Here is a tiny trained network, its code and every weight. The questions are about switching its units off for an input and a target symbol, where a switched-off unit gives its printed mean instead of its output.

import numpy as np


def w(rows, s, z=0):
    codes = np.array(rows[::2]) - 128.0
    scale = np.full(codes.shape[1], s)
    scale[-1] = z or s
    return codes * scale


def f(y):
    return np.maximum(y, 0)


def softmax(a):
    e = np.exp(a - a.max(-1, keepdims=True))
    return e / e.sum(-1, keepdims=True)


def log_softmax(a):
    a = a - a.max(-1, keepdims=True)
    return a - np.log(np.exp(a).sum(-1, keepdims=True))


def net(x, mask):
    ids = ['βγεζηθλμξπστψ'.index(c) for c in x.split()]
    T = len(ids)
    res = E[ids] + P[:T]
    u = 0
    for l in range(2):
        q, k, v = (res @ M[l].T for M in (Q, K, V))
        z = softmax(np.where(np.tri(T) > 0, q @ k.T / 2**0.5, -1e9)) @ v
        res = res + np.where(mask[u], z, O[l][:, -1]) @ O[l][:, :-1]
        u += 1
        y = f(res @ A[l][:, :-1].T + A[l][:, -1])
        res = res + np.where(mask[u : u + 16], y, B[l][:, -1]) @ B[l][:, :-1]
        u += 16
    return log_softmax(res[-1] @ U[:, :-1].T + U[:, -1])


Q, K, V, O, A, B = {}, {}, {}, {}, {}, {}
E = w([
[111,60,151],'β',
[112,59,151],'γ',
[3,88,160],'ε',
[178,150,103],'ζ',
[41,138,233],'η',
[61,70,107],'θ',
[169,44,43],'λ',
[11,85,167],'μ',
[229,70,170],'ξ',
[112,61,151],'π',
[14,158,212],'σ',
[119,86,90],'τ',
[132,190,79],'ψ',
],0.018)
P = w([
[250,254,239],'0',
[138,106,71],'1',
[131,103,66],'2',
[143,106,78],'3',
[142,103,71],'4',
[141,109,63],'5',
[146,101,63],'6',
[142,103,61],'7',
[140,99,46],'8',
[139,112,54],'9',
[137,112,54],'10',
[139,99,42],'11',
],0.0057)
Q[0] = w([
[189,180,187],'0.h0',
[102,248,155],'0.h0',
],0.012)
K[0] = w([
[103,101,170],'0.h0',
[26,20,2],'0.h0',
],0.0076)
V[0] = w([
[126,235,127],'0.h0',
[137,1,130],'0.h0',
],0.0065)
O[0] = w([
[42,175,254,40],'0.h0',
[26,172,166,253],'0.h0',
],0.0086,0.00065)
A[0] = w([
[123,172,90,221],'0.n0',
[99,69,118,250],'0.n1',
[176,99,134,41],'0.n2',
[143,113,215,48],'0.n3',
[169,34,111,94],'0.n4',
[115,64,246,85],'0.n5',
[82,131,130,75],'0.n6',
[29,193,194,31],'0.n7',
[202,211,139,99],'0.n8',
[197,114,131,72],'0.n9',
[87,118,64,163],'0.n10',
[235,103,104,59],'0.n11',
[144,216,59,118],'0.n12',
[147,86,153,132],'0.n13',
[166,43,67,2],'0.n14',
[124,195,148,76],'0.n15',
],0.012,0.0061)
B[0] = w([
[255,136,171,180],'0.n0',
[148,252,176,254],'0.n1',
[32,62,116,139],'0.n2',
[63,73,79,143],'0.n3',
[103,184,164,192],'0.n4',
[41,93,56,199],'0.n5',
[101,146,76,153],'0.n6',
[108,69,83,195],'0.n7',
[111,62,36,156],'0.n8',
[17,150,89,148],'0.n9',
[109,68,181,199],'0.n10',
[2,102,82,166],'0.n11',
[176,33,154,172],'0.n12',
[123,143,82,161],'0.n13',
[146,150,198,164],'0.n14',
[139,49,143,137],'0.n15',
],0.0069,0.0095)
Q[1] = w([
[250,215,71],'1.h0',
[76,81,198],'1.h0',
],0.013)
K[1] = w([
[247,154,184],'1.h0',
[70,75,100],'1.h0',
],0.015)
V[1] = w([
[125,177,31],'1.h0',
[95,254,168],'1.h0',
],0.0062)
O[1] = w([
[61,68,128,150],'1.h0',
[76,153,1,4],'1.h0',
],0.012,0.0038)
A[1] = w([
[173,97,29,106],'1.n0',
[60,135,114,146],'1.n1',
[59,107,144,151],'1.n2',
[134,155,54,87],'1.n3',
[116,94,250,99],'1.n4',
[198,239,115,254],'1.n5',
[103,70,104,81],'1.n6',
[71,129,109,105],'1.n7',
[93,110,114,104],'1.n8',
[52,88,109,158],'1.n9',
[64,116,110,91],'1.n10',
[40,190,122,122],'1.n11',
[84,70,110,69],'1.n12',
[180,142,189,129],'1.n13',
[114,205,194,86],'1.n14',
[50,123,112,75],'1.n15',
],0.012)
B[1] = w([
[69,147,114,131],'1.n0',
[144,83,116,225],'1.n1',
[135,104,97,245],'1.n2',
[118,97,142,128],'1.n3',
[131,155,67,223],'1.n4',
[102,156,254,198],'1.n5',
[121,160,156,151],'1.n6',
[179,162,121,184],'1.n7',
[101,165,85,161],'1.n8',
[128,102,120,252],'1.n9',
[137,176,139,187],'1.n10',
[153,85,124,226],'1.n11',
[153,181,134,166],'1.n12',
[136,136,68,189],'1.n13',
[184,141,107,148],'1.n14',
[144,185,138,194],'1.n15',
],0.012)
U = w([
[99,120,142,107],'β',
[139,145,16,116],'γ',
[119,249,96,17],'ε',
[122,17,76,250],'ζ',
[115,92,120,104],'η',
[96,112,147,136],'θ',
[111,114,135,98],'λ',
[89,95,153,152],'μ',
[115,115,141,94],'ξ',
[117,117,140,95],'π',
[111,109,143,116],'σ',
[55,217,157,191],'τ',
[225,197,138,3],'ψ',
],0.012,0.0041)

Each question gives the input, a string of symbols that net reads in full, and the target symbol t.
The units are the heads (2 rows each of Q, K, V and O) and the neurons (one row each of A and B). Each row of codes is followed by its name. A weight is (code - 128) times the scale printed after its matrix; where a second scale follows, it is the last column's (O, A, B and U).
mask holds one flag per unit, layer by layer, with each layer's heads first. A switched-off unit (its flag False) gives its mean, the last column of its rows in O or B, instead of its output. The means were averaged over made-up inputs and are rounded, as every weight is.
A unit's drop is (log p(t) with every unit on - log p(t) with that unit switched off) / (log p(t) with every unit on - log p(t) with every unit switched off).
The circuit of an input: a set's keep is (log p(t) with only the set's units on - log p(t) with every unit switched off) / (log p(t) with every unit on - log p(t) with every unit switched off). Starting from the 12 units with the biggest drops (on a tie, the unit counted first), units are removed one at a time, each time the one whose removal leaves the highest keep (on an exact tie, the one counted first), for as long as the keep stays at least 0.8.
units of the circuit, in order: the units of the circuit, biggest drop first
unit that matters most: the unit with the biggest drop
top k neurons: the k neurons with the biggest drops, biggest first
k most important neurons of layer l: the k neurons of layer l with the biggest drops, biggest first
input η η π λ ζ θ π λ, target ψ: units of the circuit, in order	0.n1, 0.n14
input η ζ λ λ γ, target ψ: units of the circuit, in order	1.h0, 0.n1, 0.n7
input η ξ ψ θ γ, target ψ: 3 most important neurons of layer 0	0.n7, 0.n1, 0.n3
input σ ζ τ ζ, target τ: 2 most important neurons of layer 0	0.n5, 0.n11
input ξ τ π, target γ: 4 most important neurons of layer 0	0.n1, 0.n8, 0.n3, 0.n2
input ψ η γ ε π γ σ β η, target ζ: units of the circuit, in order	1.n5, 0.n7
input π μ ζ ψ ψ η γ π ξ, target γ: units of the circuit, in order	0.n11, 1.h0
input λ η η τ ψ γ σ ψ τ, target ψ: top 2 neurons	0.n5, 0.n1
input σ ξ η, target γ: units of the circuit, in order	1.n4, 1.n5
input ξ ξ ξ λ γ π γ, target γ: top 3 neurons	1.n4, 0.n1, 0.n8
input ξ λ π ζ θ β, target γ: top 4 neurons	1.n4, 0.n1, 0.n8, 1.n5
input ξ η ψ ξ τ γ β η η β, target γ: top neuron	0.n11
input η ξ ε τ ψ ζ β π, target ψ: top 3 neurons	0.n7, 0.n1, 0.n3
input σ ψ γ γ η μ γ θ, target ε: unit that matters most	0.n1
input σ ξ ζ τ ε τ ζ σ ζ ψ ζ θ, target ε: 3 most important neurons of layer 0	0.n1, 0.n5, 0.n7
input η ε ψ μ μ σ ψ σ ε ξ θ, target ψ: 4 most important neurons of layer 0	0.n5, 0.n1, 0.n7, 0.n3
input ξ μ ψ π γ η β μ ξ γ ξ π, target γ: top 4 neurons	0.n11, 1.n4, 0.n8, 0.n1
input μ ψ μ π π π ψ σ ζ ψ ξ τ, target ψ: 4 most important neurons of layer 0	0.n5, 0.n1, 0.n12, 0.n11
input η ξ ψ σ γ σ ψ ε γ β, target ψ: top 2 neurons	0.n7, 0.n1
input ε γ σ τ, target τ: top 2 neurons	1.n5, 0.n5
input π ζ β σ, target γ: 2 most important neurons of layer 0	0.n12, 0.n6
input ψ π η, target γ: top neuron	1.n5
